Here is a tiny trained network, its code and every weight. The questions are about switching its units off for an input and a target symbol, where a switched-off unit gives its printed mean instead of its output.

import numpy as np


def w(rows, s, z=0):
    codes = np.array(rows[::2]) - 128.0
    scale = np.full(codes.shape[1], s)
    scale[-1] = z or s
    return codes * scale


def f(y):
    return y / 2 * (1 + np.tanh(0.7978845608 * (y + 0.044715 * y**3)))


def softmax(a):
    e = np.exp(a - a.max(-1, keepdims=True))
    return e / e.sum(-1, keepdims=True)


def log_softmax(a):
    a = a - a.max(-1, keepdims=True)
    return a - np.log(np.exp(a).sum(-1, keepdims=True))


def net(x, mask):
    ids = ['ΔΘΞΣΦαεζμπτψ'.index(c) for c in x.split()]
    T = len(ids)
    res = E[ids] + P[:T]
    q, k, v = (res @ M[0].T for M in (Q, K, V))
    z = softmax(np.where(np.tri(T) > 0, q @ k.T / 2**0.5, -1e9)) @ v
    res = res + np.where(mask[0], z, O[0][:, -1]) @ O[0][:, :-1]
    y = f(res @ A[0][:, :-1].T + A[0][:, -1])
    res = res + np.where(mask[1:9], y, B[0][:, -1]) @ B[0][:, :-1]
    return log_softmax(res[-1] @ U[:, :-1].T + U[:, -1])


Q, K, V, O, A, B = {}, {}, {}, {}, {}, {}
E = w([
[94,178,110,123,150,105],'Δ',
[106,151,92,131,139,109],'Θ',
[125,183,107,142,157,128],'Ξ',
[94,118,121,104,141,120],'Σ',
[138,144,127,160,160,153],'Φ',
[114,92,73,134,122,96],'α',
[77,140,57,85,108,75],'ε',
[129,141,101,127,111,191],'ζ',
[153,101,10,138,112,109],'μ',
[140,160,127,206,3,98],'π',
[193,165,96,152,138,122],'τ',
[137,142,126,87,82,156],'ψ',
],0.02)
P = w([
[159,70,134,120,229,152],'0',
[148,93,102,104,194,141],'1',
[148,115,85,104,168,137],'2',
[154,118,88,108,143,127],'3',
[162,122,94,118,118,124],'4',
[165,133,91,124,95,127],'5',
[171,140,92,130,71,120],'6',
[177,151,95,139,47,115],'7',
[182,157,92,147,22,116],'8',
[186,164,97,158,2,115],'9',
],0.0082)
Q[0] = w([
[163,126,4,132,129,154],'H0',
[187,115,136,119,142,65],'H0',
],0.036)
K[0] = w([
[174,149,137,166,4,121],'H0',
[98,144,156,132,131,170],'H0',
],0.041)
V[0] = w([
[139,46,78,66,95,253],'H0',
[46,61,65,240,145,117],'H0',
],0.016)
O[0] = w([
[239,148,188,147,49,33,255],'H0',
[2,161,100,249,99,144,151],'H0',
],0.0086,0.005)
A[0] = w([
[99,106,168,130,131,193,98],'N0',
[49,22,159,96,77,113,69],'N1',
[109,26,231,153,184,135,177],'N2',
[155,107,118,104,132,120,12],'N3',
[148,101,76,106,147,102,154],'N4',
[56,92,156,85,99,176,84],'N5',
[113,137,197,94,184,137,102],'N6',
[95,227,253,120,148,215,129],'N7',
],0.024,0.011)
B[0] = w([
[175,98,44,204,124,132,198],'N0',
[97,42,67,77,99,89,159],'N1',
[115,211,164,75,125,140,135],'N2',
[96,159,72,138,173,52,198],'N3',
[138,120,130,135,92,184,254],'N4',
[177,245,186,102,120,107,235],'N5',
[223,161,73,219,93,123,131],'N6',
[103,2,178,118,160,100,184],'N7',
],0.025,0.0074)
U = w([
[198,170,138,170,183,174,17],'Δ',
[95,176,88,139,206,181,158],'Θ',
[152,105,118,137,181,158,137],'Ξ',
[101,172,167,55,145,165,191],'Σ',
[107,153,189,92,197,145,254],'Φ',
[80,108,138,132,144,99,164],'α',
[87,115,109,80,125,152,183],'ε',
[204,96,234,95,56,102,121],'ζ',
[80,181,139,221,53,115,22],'μ',
[131,230,132,134,155,174,45],'π',
[196,140,114,85,139,255,143],'τ',
[174,155,68,83,192,118,82],'ψ',
],0.0062,0.008)

Each question gives the input, a string of symbols that net reads in full, and the target symbol t.
The units are the heads (2 rows each of Q, K, V and O) and the neurons (one row each of A and B). Each row of codes is followed by its name. A weight is (code - 128) times the scale printed after its matrix; where a second scale follows, it is the last column's (O, A, B and U).
mask holds one flag per unit, heads first, then neurons. A switched-off unit (its flag False) gives its mean, the last column of its rows in O or B, instead of its output. The means were averaged over made-up inputs and are rounded, as every weight is.
A unit's drop is (log p(t) with every unit on - log p(t) with that unit switched off) / (log p(t) with every unit on - log p(t) with every unit switched off).
The circuit of an input: a set's keep is (log p(t) with only the set's units on - log p(t) with every unit switched off) / (log p(t) with every unit on - log p(t) with every unit switched off). Starting from all 9 units, units are removed one at a time, each time the one whose removal leaves the highest keep (on an exact tie, the one counted first), for as long as the keep stays at least 0.8.
circuit, biggest first: the units of the circuit, biggest drop first
unit that matters most: the unit with the biggest drop
k most important neurons: the k neurons with the biggest drops, biggest first
drop of u: that unit's drop, to one decimal
input ε ψ ζ Σ ζ Θ Θ μ ε ε, target μ: circuit, biggest first	(H0)
input π ζ ζ Δ Φ, target Ξ: 3 most important neurons	(N0; N7; N3)
input ψ ζ ζ μ τ Θ Σ, target τ: circuit, biggest first	(H0; N3; N4)
input ζ τ Σ Φ ζ Δ Δ α, target α: circuit, biggest first	(H0; N5; N1)
input Δ π Σ μ Θ Δ Ξ Δ Ξ Ξ, target α: 2 most important neurons	(N7; N4)
input Δ Φ ψ Θ Φ τ ψ μ, target ψ: circuit, biggest first	(N3; H0)
input Φ τ ζ, target τ: circuit, biggest first	(H0; N3; N4)
input ε Θ ζ ε ζ ζ Θ ε, target ζ: 2 most important neurons	(N0; N3)
input Ξ τ π ζ ε Σ ζ ζ τ, target Θ: 3 most important neurons	(N5; N7; N4)
input Θ τ Σ π ζ ζ, target Δ: 3 most important neurons	(N0; N5; N7)
input Φ τ Σ Σ, target τ: circuit, biggest first	(H0; N4; N3)
input α Δ ψ Ξ Θ, target ψ: 3 most important neurons	(N3; N7; N5)
input ζ τ π Θ Ξ τ ε Θ, target π: circuit, biggest first	(H0; N5; N7)
input Θ ζ Δ Σ, target ζ: unit that matters most	H0
input Φ Δ ε Δ Θ ε, target ε: circuit, biggest first	(H0; N1; N5)
input ψ Σ Σ ζ ζ ε, target ζ: 2 most important neurons	(N0; N4)
input Δ μ Σ ε ε Δ μ τ ζ, target τ: 3 most important neurons	(N3; N4; N7)
input α Φ Ξ Θ Σ Δ τ Θ ζ Ξ, target ζ: 2 most important neurons	(N3; N0)
input ζ Φ Θ ζ ζ π α ζ Ξ Ξ, target α: 3 most important neurons	(N7; N4; N0)
input π α ε, target Σ: most important neuron	(N5)
input ψ ζ α Σ ζ ε μ Σ ζ, target μ: drop of N7	0.1
input Ξ Θ ζ Θ ζ Σ Θ Φ μ, target μ: drop of H0	1.6
input ζ Φ π Φ ψ Θ Σ, target ψ: drop of N0	1.0
input τ ψ Δ τ ψ Ξ, target ψ: drop of H0	1.4
input α ζ ε ζ τ τ Φ Δ, target τ: 2 most important neurons	(N3; N4)
